cols: Q P L E R K H U Y M
q765: [ 43.8 -10.2  -8.7   4.3  47.3  51.8 -13.6  40.8  -2.8   0.6]
q771: [ 58.6 -13.2 -19.4   5.3  44.3  71.2  -8.0  66.0   9.6   7.2]
q228: [-22.4  -0.4  -7.4   2.6 -14.8 -27.1  -3.6 -25.8  -6.6   0.7]
q778: [ 58.6 -13.2 -19.4   5.3  44.3  71.2  -8.0  66.0 -16.9   7.2]
q648: [ 67.6  -6.0 -13.0  -3.1  61.4  81.5  -6.9  65.0   5.1  10.9]
down: [ 7.2  0.7  7.2 10.9] : M
down: [ 58.6 -22.4] : Q
down: [43.8 58.6] : Q

cols: B N T J A
q352: [-3.6 36.7  2.9 18.4 20.3]
q456: [ 4.5 -1.2 35.2 88.6 34.4]
q526: [15.1 15.2  3.1 19.1  1.8]
q449: [ 0.0  3.9 -0.8 18.4 33.7]
q659: [ 0.0  3.9 -0.8 17.1 33.7]
q797: [17.4 -2.6  0.0 18.4  1.8]
q939: [ 1.2  0.6 31.1 -1.7 17.4]
q181: [15.1 15.2  3.1 19.1  1.9]
down: [18.4 88.6 19.1 18.4 17.1] : J
down: [36.7 -1.2 15.2  3.9  3.9 -2.6  0.6] : N

cols: V S X C
q631: [-84.8 -17.1  79.2 -63.3]
q247: [ 51.9  11.2 -53.3  73.5]
q324: [ 59.6   7.5 -55.1  88.7]
down: [-84.8  51.9] : V
down: [ 79.2 -53.3] : X
down: [11.2  7.5] : S
down: [-17.1  11.2] : S
down: [-53.3 -55.1] : X

cols: D W G Z
q554: [-72.1 -54.1  -6.7  40.5]
q45: [-47.1 -61.0  25.3 -15.6]
q376: [-23.1  14.3  -4.6 -37.7]
q274: [  9.7 -71.0 -13.4  73.4]
q935: [-14.3 -33.1  18.4  60.0]
q968: [-23.1  14.3  36.5 -37.7]
down: [ -6.7  25.3  -4.6 -13.4  18.4] : G
down: [ 25.3  -4.6 -13.4  18.4] : G
down: [  9.7 -14.3] : D
down: [ 60.0 -37.7] : Z
down: [ -6.7  25.3  -4.6 -13.4] : G
down: [-47.1 -23.1] : D
down: [ 40.5 -15.6 -37.7] : Z

cols: Baso fad Vir rom
q315: [-5.0 58.3  8.5 45.2]
q874: [ -6.1  -0.2 -33.3 -57.8]
q398: [-7.0 88.8 68.1  7.6]
q326: [-5.0 58.3 54.3 45.2]
q706: [-0.7 58.5 19.9 81.9]
q104: [ -2.7 -36.5  23.5  20.7]
q718: [ -0.7 -19.6  19.9  81.9]
down: [-33.3  68.1  54.3  19.9  23.5] : Vir
down: [88.8 58.3] : fad

cols: vil tupe Buba Vodi sizof kan zere zes tetut
q299: [  2.7 -10.9 -23.3 -22.6  -5.1   3.3  42.1  42.6  21.7]
q952: [ 22.2  15.2   1.0 -12.8 -17.2 -11.9  -1.5   4.9   3.8]
q64: [ 39.2  40.9  32.7  10.7 -23.8 -60.0 -81.7 -75.5 -42.2]
q240: [ 16.2  -1.7 -12.0  -6.8   2.7   2.8  -4.6  -7.6   0.7]
q291: [  2.7 -10.9 -23.3 -22.6  -5.1  21.8  42.1  42.6  21.7]
down: [ 21.7   3.8 -42.2   0.7] : tetut
down: [-7.6 42.6] : zes
down: [16.2  2.7] : vil
down: [-10.9  15.2  40.9  -1.7] : tupe
down: [ 42.6   4.9 -75.5  -7.6] : zes
down: [ -1.5 -81.7] : zere
down: [-12.8  10.7] : Vodi

cols: rez zegib babep muma teb
q693: [ 40.6 -15.2  32.6  -7.6 -20.3]
q52: [ 21.5  -8.9  17.6  -3.1 -10.0]
q184: [ 29.5 -11.7  23.9  -4.9 -14.3]
q710: [ 70.1 -26.0  55.1 -13.7 -35.2]
q946: [ 27.3 -11.0  22.2  -4.4 -13.1]
q318: [-25.8   8.3 -19.4   6.0  13.6]
down: [ -3.1  -4.9 -13.7  -4.4] : muma
down: [-10.0 -14.3 -35.2 -13.1  13.6] : teb
down: [23.9 55.1] : babep
down: [-11.0   8.3] : zegib
down: [17.6 23.9 55.1 22.2] : babep
down: [-15.2  -8.9 -11.7 -26.0 -11.0] : zegib
down: [-10.0 -14.3] : teb

cols: tinup pubul Mem Bago vemov
q617: [ -7.5  23.2  -4.0 -52.3 -70.1]
q965: [-0.2  5.8 -3.8 71.0 76.6]
q516: [-17.7 -27.1  -1.1 -60.7 -29.8]
q924: [-14.6 -20.0  -3.7 -59.3 -59.4]
q974: [ 4.3 57.3 -3.9 35.6 14.5]
q419: [-11.9 -14.6  -4.8 -40.9 -62.4]
down: [ 76.6 -29.8 -59.4  14.5] : vemov
down: [-20.0  57.3 -14.6] : pubul

cols: kobuk fivev Podo muzip Gegig mus sikog bofe
q334: [ 17.9   9.2  10.7  -0.9  -8.5 -11.2  13.7 -17.1]
q913: [ 22.2  18.1   7.4 -14.5  20.2  -3.9  15.2   4.4]
q330: [-55.6  -7.2 -16.6  32.4 -53.7  15.2 -38.3 -11.6]
q470: [ 46.0  51.2  62.0 -14.1 -47.0 -55.8  61.6 -92.0]
q135: [4.2 9.2 3.9 8.1 3.2 7.4 5.1 2.2]
q404: [ -6.6  12.3 -10.7   3.4   6.2   7.7 -10.0  17.7]
q884: [ 16.1  35.5  25.6  -4.0 -17.1 -21.2  28.7 -33.8]
q210: [ 3.8  3.5  5.3  2.8  1.3  3.3  0.8 -0.9]
down: [ 61.6   5.1 -10.0  28.7   0.8] : sikog
down: [18.1 -7.2 51.2  9.2 12.3 35.5] : fivev
down: [-11.6 -92.0   2.2] : bofe
down: [46.0  4.2] : kobuk
down: [10.7  7.4] : Podo

cols: zal git Tirop Sut
q816: [10.3 55.3 -2.2 12.5]
q192: [  3.3 -16.3  -2.5  78.1]
q331: [-4.5 -9.8  2.4 17.5]
down: [78.1 17.5] : Sut
down: [10.3  3.3] : zal
down: [-2.5  2.4] : Tirop
down: [12.5 78.1] : Sut
down: [ 3.3 -4.5] : zal

cols: Tutig kekos zetug vabu Fepu fifer Dav Zolit zolor betok
q131: [-36.1  86.6 -69.7 -73.6  14.0  -3.0  23.1  22.4   0.1  17.3]
q488: [-38.4  82.7 -59.9 -72.9  19.9   7.6  12.4  -4.5  29.4  15.8]
q735: [-47.3  89.1 -69.2 -89.8  10.8 -26.1  12.6  23.9   7.8   1.6]
q294: [-21.8  83.9 -78.2 -75.4   8.1  20.7  18.4  -4.5  18.3  50.1]
q531: [-33.0  73.1 -71.0 -63.6   7.1  -6.1  15.1  25.9  12.3  19.4]
q162: [-34.7  81.3 -72.1 -66.8  16.5   7.9  11.1  10.3  21.1  28.7]
q163: [-39.7  80.3 -72.8 -75.8  10.0 -10.6  20.1  29.3   7.1  11.1]
down: [-89.8 -75.4 -63.6] : vabu
down: [-59.9 -69.2 -78.2] : zetug
down: [-89.8 -75.4 -63.6 -66.8 -75.8] : vabu
down: [12.6 18.4 15.1 11.1] : Dav
down: [ 0.1 29.4] : zolor
down: [50.1 19.4 28.7] : betok
down: [20.7 -6.1  7.9] : fifer

